Here is a tiny trained network, its code and every weight. The questions are about switching its units off for an input and a target symbol, where a switched-off unit gives its printed mean instead of its output.

import numpy as np


def w(rows, s, z=0):
    codes = np.array(rows[::2]) - 128.0
    scale = np.full(codes.shape[1], s)
    scale[-1] = z or s
    return codes * scale


def norm(h):
    return h / np.sqrt((h * h).mean(-1, keepdims=True) + 1e-5)


def f(y):
    return np.maximum(y, 0)


def softmax(a):
    e = np.exp(a - a.max(-1, keepdims=True))
    return e / e.sum(-1, keepdims=True)


def log_softmax(a):
    a = a - a.max(-1, keepdims=True)
    return a - np.log(np.exp(a).sum(-1, keepdims=True))


def net(x, mask):
    ids = ['ΓΞβεζηλμπτψ'.index(c) for c in x.split()]
    T = len(ids)
    res = E[ids] + P[:T]
    r = norm(res)
    for j in range(3):
        rows = slice(3 * j, 3 * j + 3)
        q, k, v = (r @ M[0][rows].T for M in (Q, K, V))
        z = softmax(np.where(np.tri(T) > 0, q @ k.T / 3**0.5, -1e9)) @ v
        o = O[0][rows]
        res = res + np.where(mask[j], z, o[:, -1]) @ o[:, :-1]
    y = f(norm(res) @ A[0][:, :-1].T + A[0][:, -1])
    res = res + np.where(mask[3:19], y, B[0][:, -1]) @ B[0][:, :-1]
    return log_softmax(norm(res)[-1] @ U[:, :-1].T + U[:, -1])


Q, K, V, O, A, B = {}, {}, {}, {}, {}, {}
E = w([
[175,67,159,138],'Γ',
[126,140,4,184],'Ξ',
[84,154,131,182],'β',
[153,95,200,177],'ε',
[143,69,84,147],'ζ',
[119,203,135,31],'η',
[189,84,82,132],'λ',
[135,133,164,100],'μ',
[114,130,199,151],'π',
[168,132,175,158],'τ',
[165,62,47,204],'ψ',
],0.02)
P = w([
[76,173,150,114],'0',
[148,99,89,91],'1',
[172,111,127,244],'2',
[71,187,171,121],'3',
[157,93,108,87],'4',
[174,95,141,248],'5',
[78,173,155,149],'6',
],0.017)
Q[0] = w([
[103,138,151,111],'head 1',
[126,86,148,193],'head 1',
[30,172,128,110],'head 1',
[138,164,249,188],'head 2',
[152,112,148,36],'head 2',
[81,146,41,128],'head 2',
[111,52,69,172],'head 3',
[204,172,96,98],'head 3',
[185,191,104,249],'head 3',
],0.012)
K[0] = w([
[73,100,133,161],'head 1',
[100,169,161,123],'head 1',
[115,97,109,218],'head 1',
[51,153,243,109],'head 2',
[228,113,161,90],'head 2',
[151,167,33,159],'head 2',
[93,211,96,144],'head 3',
[208,107,2,99],'head 3',
[48,30,70,180],'head 3',
],0.012)
V[0] = w([
[145,157,138,74],'head 1',
[144,97,139,63],'head 1',
[104,208,173,129],'head 1',
[106,45,123,126],'head 2',
[30,130,143,48],'head 2',
[222,196,254,92],'head 2',
[27,176,164,117],'head 3',
[155,179,79,82],'head 3',
[78,150,73,197],'head 3',
],0.0068)
O[0] = w([
[206,153,119,144,180],'head 1',
[119,95,122,148,146],'head 1',
[138,158,62,138,181],'head 1',
[141,111,159,160,119],'head 2',
[122,253,215,51,87],'head 2',
[164,189,22,120,96],'head 2',
[71,41,188,164,3],'head 3',
[198,122,71,126,136],'head 3',
[82,141,96,88,241],'head 3',
],0.0057,0.0016)
A[0] = w([
[179,161,174,78,62],'neuron 1',
[78,191,107,111,138],'neuron 2',
[119,100,64,58,107],'neuron 3',
[114,120,124,22,46],'neuron 4',
[118,60,197,80,60],'neuron 5',
[133,170,124,60,124],'neuron 6',
[210,123,60,148,177],'neuron 7',
[185,133,142,175,48],'neuron 8',
[225,116,197,134,124],'neuron 9',
[127,10,109,114,76],'neuron 10',
[137,158,210,162,184],'neuron 11',
[219,217,99,48,1],'neuron 12',
[161,159,156,144,135],'neuron 13',
[64,97,128,141,107],'neuron 14',
[164,166,116,82,53],'neuron 15',
[111,78,147,101,80],'neuron 16',
],0.011,0.008)
B[0] = w([
[116,113,71,51,145],'neuron 1',
[201,139,105,119,167],'neuron 2',
[176,236,161,42,157],'neuron 3',
[190,143,202,110,138],'neuron 4',
[2,186,76,137,140],'neuron 5',
[116,65,227,161,158],'neuron 6',
[89,149,209,204,254],'neuron 7',
[49,208,87,201,144],'neuron 8',
[88,99,35,147,182],'neuron 9',
[136,221,116,156,178],'neuron 10',
[182,38,60,114,203],'neuron 11',
[95,25,107,215,164],'neuron 12',
[104,88,88,185,161],'neuron 13',
[176,161,119,200,149],'neuron 14',
[66,87,131,168,140],'neuron 15',
[43,157,144,129,134],'neuron 16',
],0.0073,0.009)
U = w([
[68,185,148,142,110],'Γ',
[114,109,242,149,68],'Ξ',
[100,76,79,91,183],'β',
[121,166,146,100,226],'ε',
[134,3,196,128,67],'ζ',
[112,195,63,129,135],'η',
[168,93,188,111,255],'λ',
[232,146,95,122,122],'μ',
[110,137,145,147,92],'π',
[145,218,196,180,44],'τ',
[32,86,158,127,120],'ψ',
],0.015,0.0063)

Each question gives the input, a string of symbols that net reads in full, and the target symbol t.
The units are the heads (3 rows each of Q, K, V and O) and the neurons (one row each of A and B). Each row of codes is followed by its name. A weight is (code - 128) times the scale printed after its matrix; where a second scale follows, it is the last column's (O, A, B and U).
mask holds one flag per unit, heads first, then neurons. A switched-off unit (its flag False) gives its mean, the last column of its rows in O or B, instead of its output. The means were averaged over made-up inputs and are rounded, as every weight is.
A unit's drop is (log p(t) with every unit on - log p(t) with that unit switched off) / (log p(t) with every unit on - log p(t) with every unit switched off).
The circuit of an input: a set's keep is (log p(t) with only the set's units on - log p(t) with every unit switched off) / (log p(t) with every unit on - log p(t) with every unit switched off). Starting from the 12 units with the biggest drops (on a tie, the unit counted first), units are removed one at a time, each time the one whose removal leaves the highest keep (on an exact tie, the one counted first), for as long as the keep stays at least 0.8.
circuit, biggest first: the units of the circuit, biggest drop first
most important unit: the unit with the biggest drop
top k neurons: the k neurons with the biggest drops, biggest first
heads that matter: for each layer, one digit per head in row order, 1 if its drop is at least 0.15 and else 0, layers parted by /
drop when u is switched off: that unit's drop, to one decimal
input π η ζ λ η, target λ: most important unit => neuron 6
input λ λ τ ζ Γ, target μ: heads that matter => 001
input ζ λ ζ ζ ζ μ, target ζ: circuit, biggest first => neuron 11; head 2; neuron 7
input β η π λ ψ λ Γ, target β: circuit, biggest first => neuron 7; neuron 9
input ζ λ τ β Γ Ξ ε, target ζ: top 2 neurons => neuron 11; neuron 7
input β λ ζ β β, target ψ: circuit, biggest first => head 2; head 3; neuron 5
input λ ψ ζ ζ ζ Γ τ, target μ: circuit, biggest first => neuron 11; neuron 7
input λ ε β τ, target μ: circuit, biggest first => neuron 7; neuron 11
input μ λ Γ τ η, target λ: top 3 neurons => neuron 3; neuron 4; neuron 6
input ε μ ψ π ε, target β: heads that matter => 000
input β Ξ λ λ, target τ: top 2 neurons => neuron 7; neuron 3
input η μ λ μ β, target ψ: top 2 neurons => neuron 5; neuron 7
input τ η λ λ ζ, target μ: heads that matter => 000
input Γ η η ε, target ζ: top 3 neurons => neuron 11; neuron 10; neuron 7
input ζ λ λ λ, target τ: top neuron => neuron 7
input ζ τ π, target ζ: drop when neuron 7 is switched off => 0.1
input ζ η η, target ζ: drop when neuron 12 is switched off => 0.2
